Below are the code and all the weights of a small trained network. Each question names an input and a class and asks about switching units off, where a switched-off unit gives its printed mean instead of its output.

import numpy as np


def w(rows, s, z=0):
    codes = np.array(rows[::2]) - 128.0
    scale = np.full(codes.shape[1], s)
    scale[-1] = z or s
    return codes * scale


def norm(h):
    return h / np.sqrt((h * h).mean(-1, keepdims=True) + 1e-5)


def f(y):
    return y / 2 * (1 + np.tanh(0.7978845608 * (y + 0.044715 * y**3)))


def log_softmax(a):
    a = a - a.max(-1, keepdims=True)
    return a - np.log(np.exp(a).sum(-1, keepdims=True))


def net(x, mask):
    res = np.array(x, float).reshape(1, 5) / 4 @ E
    u = 0
    for l in range(3):
        y = f(norm(res) @ A[l][:, :-1].T + A[l][:, -1])
        res = res + np.where(mask[u : u + 5], y, B[l][:, -1]) @ B[l][:, :-1]
        u += 5
    return log_softmax(norm(res)[-1] @ U[:, :-1].T + U[:, -1])


A, B = {}, {}
E = w([
[127,128,124,131,126,131,125,127,126,125,128],'x0',
[140,226,75,222,163,66,166,205,68,147,150],'x1',
[124,96,96,121,89,116,102,128,124,247,206],'x2',
[241,99,222,166,121,5,48,168,133,107,164],'x3',
[130,131,133,129,126,128,130,126,127,133,126],'x4',
],0.0026)
A[0] = w([
[68,69,108,36,98,210,191,36,148,157,60,180],'L0N1',
[188,71,213,98,108,85,37,87,229,104,117,30],'L0N2',
[74,251,5,203,168,152,214,131,127,180,96,22],'L0N3',
[216,157,163,205,140,73,150,137,65,155,142,75],'L0N4',
[115,182,154,132,112,119,138,140,154,65,61,255],'L0N5',
],0.0029,0.0012)
B[0] = w([
[161,182,104,198,134,40,70,176,173,136,75,252],'L0N1',
[82,113,89,105,159,175,231,122,6,120,128,213],'L0N2',
[187,3,231,61,113,124,132,77,68,93,142,236],'L0N3',
[112,181,126,131,201,156,58,147,146,151,115,182],'L0N4',
[138,146,128,99,238,128,126,133,118,75,84,178],'L0N5',
],0.0039,0.0032)
A[1] = w([
[150,151,171,197,92,19,88,152,85,118,106,163],'L1N1',
[79,152,105,160,128,197,166,135,226,37,51,32],'L1N2',
[119,154,65,132,66,50,91,101,208,206,150,79],'L1N3',
[158,148,170,101,159,104,197,135,95,49,146,113],'L1N4',
[116,49,145,92,47,166,178,100,53,221,254,9],'L1N5',
],0.0031,0.0015)
B[1] = w([
[82,141,72,106,110,172,179,55,195,137,88,198],'L1N1',
[196,162,138,74,116,53,136,71,128,192,229,179],'L1N2',
[147,55,196,137,78,202,176,215,88,134,151,171],'L1N3',
[19,129,131,145,2,215,64,170,153,134,107,198],'L1N4',
[144,197,41,110,149,6,95,42,140,150,49,252],'L1N5',
],0.0041,0.0028)
A[2] = w([
[174,134,112,52,141,13,100,84,217,73,89,255],'L2N1',
[134,67,112,146,184,47,71,106,33,178,216,194],'L2N2',
[160,161,114,176,140,117,138,158,163,248,227,42],'L2N3',
[98,66,190,96,119,199,224,108,22,26,103,102],'L2N4',
[125,2,120,91,44,159,129,132,112,230,133,201],'L2N5',
],0.0037,0.00067)
B[2] = w([
[118,109,107,153,93,121,175,107,72,195,123,254],'L2N1',
[136,126,129,108,96,144,193,98,147,150,95,195],'L2N2',
[113,52,148,67,116,181,110,134,136,57,199,175],'L2N3',
[159,66,127,94,108,151,110,170,196,149,253,222],'L2N4',
[108,230,154,190,211,124,90,157,127,56,89,194],'L2N5',
],0.0056,0.0044)
U = w([
[133,135,84,92,89,75,183,39,101,213,78,179],'0',
[135,59,144,65,114,164,109,167,161,108,254,188],'1',
[96,209,138,213,187,129,46,171,145,83,76,2],'2',
],0.0079,0.00048)

Each question gives the input, the list of numbers given to net, and the class t.
The units are the neurons (one row each of A and B). Each row of codes is followed by its name. A weight is (code - 128) times the scale printed after its matrix; where a second scale follows, it is the last column's (A, B and U).
mask holds one flag per neuron, layer by layer. A switched-off neuron (its flag False) gives its mean, the last column of its row in B, instead of its output. The means were averaged over made-up inputs and are rounded, as every weight is.
A unit's drop is (log p(t) with every unit on - log p(t) with that unit switched off) / (log p(t) with every unit on - log p(t) with every unit switched off).
The circuit of an input: a set's keep is (log p(t) with only the set's units on - log p(t) with every unit switched off) / (log p(t) with every unit on - log p(t) with every unit switched off). Starting from the 12 units with the biggest drops (on a tie, the unit counted first), units are removed one at a time, each time the one whose removal leaves the highest keep (on an exact tie, the one counted first), for as long as the keep stays at least 0.8.
units of the circuit, in order: the units of the circuit, biggest drop first
most important unit: the unit with the biggest drop
top k neurons: the k neurons with the biggest drops, biggest first
top k neurons in layer l: the k neurons of layer l with the biggest drops, biggest first
drop when u is switched off: that unit's drop, to one decimal
input [-4,0,4,-4,5], class 2: most important unit => L0N1
input [-1,8,1,1,-2], class 1: units of the circuit, in order => [L1N5, L2N3]
input [-8,8,-6,-5,5], class 1: units of the circuit, in order => [L0N3, L2N4]
input [-7,-7,5,4,3], class 0: units of the circuit, in order => [L1N5, L0N2]
input [-7,-2,6,-1,-4], class 2: top 2 neurons => [L2N5, L1N3]
input [-4,6,2,8,-6], class 1: top 3 neurons => [L2N3, L1N5, L2N5]
input [1,8,-1,-7,-5], class 1: top 2 neurons => [L2N4, L0N3]
input [-8,-2,1,5,-8], class 0: top 2 neurons => [L1N5, L0N1]
input [-1,8,5,2,-2], class 1: top 2 neurons => [L2N3, L0N2]
input [5,0,7,-6,-3], class 2: top 4 neurons => [L2N5, L0N1, L1N3, L0N2]
input [-8,0,5,7,2], class 0: top 2 neurons => [L0N1, L0N2]
input [4,-5,2,-8,8], class 2: top 3 neurons => [L2N5, L1N5, L0N1]
input [2,-4,-7,0,-8], class 0: top 2 neurons in layer 0 => [L0N3, L0N1]
input [4,6,5,2,5], class 1: units of the circuit, in order => [L2N3]
input [6,3,-3,-5,7], class 1: units of the circuit, in order => [L0N3, L2N4]
input [6,1,-8,-6,-6], class 1: top 2 neurons => [L0N3, L1N5]
input [6,1,-1,7,-8], class 2: top 3 neurons in layer 2 => [L2N4, L2N1, L2N3]
input [1,-4,1,-4,-7], class 2: top 2 neurons => [L1N3, L1N5]
input [0,-5,4,1,-4], class 0: top 2 neurons => [L0N2, L1N5]
input [2,-8,8,-2,1], class 2: top neuron => [L2N5]
input [4,-4,1,-8,-3], class 2: top 3 neurons => [L2N5, L1N5, L1N3]
input [1,-5,5,4,4], class 0: drop when L1N5 is switched off => 1.1
input [-5,-5,7,-4,3], class 2: drop when L2N5 is switched off => 0.6
input [4,-4,4,5,-7], class 0: drop when L1N5 is switched off => 0.3
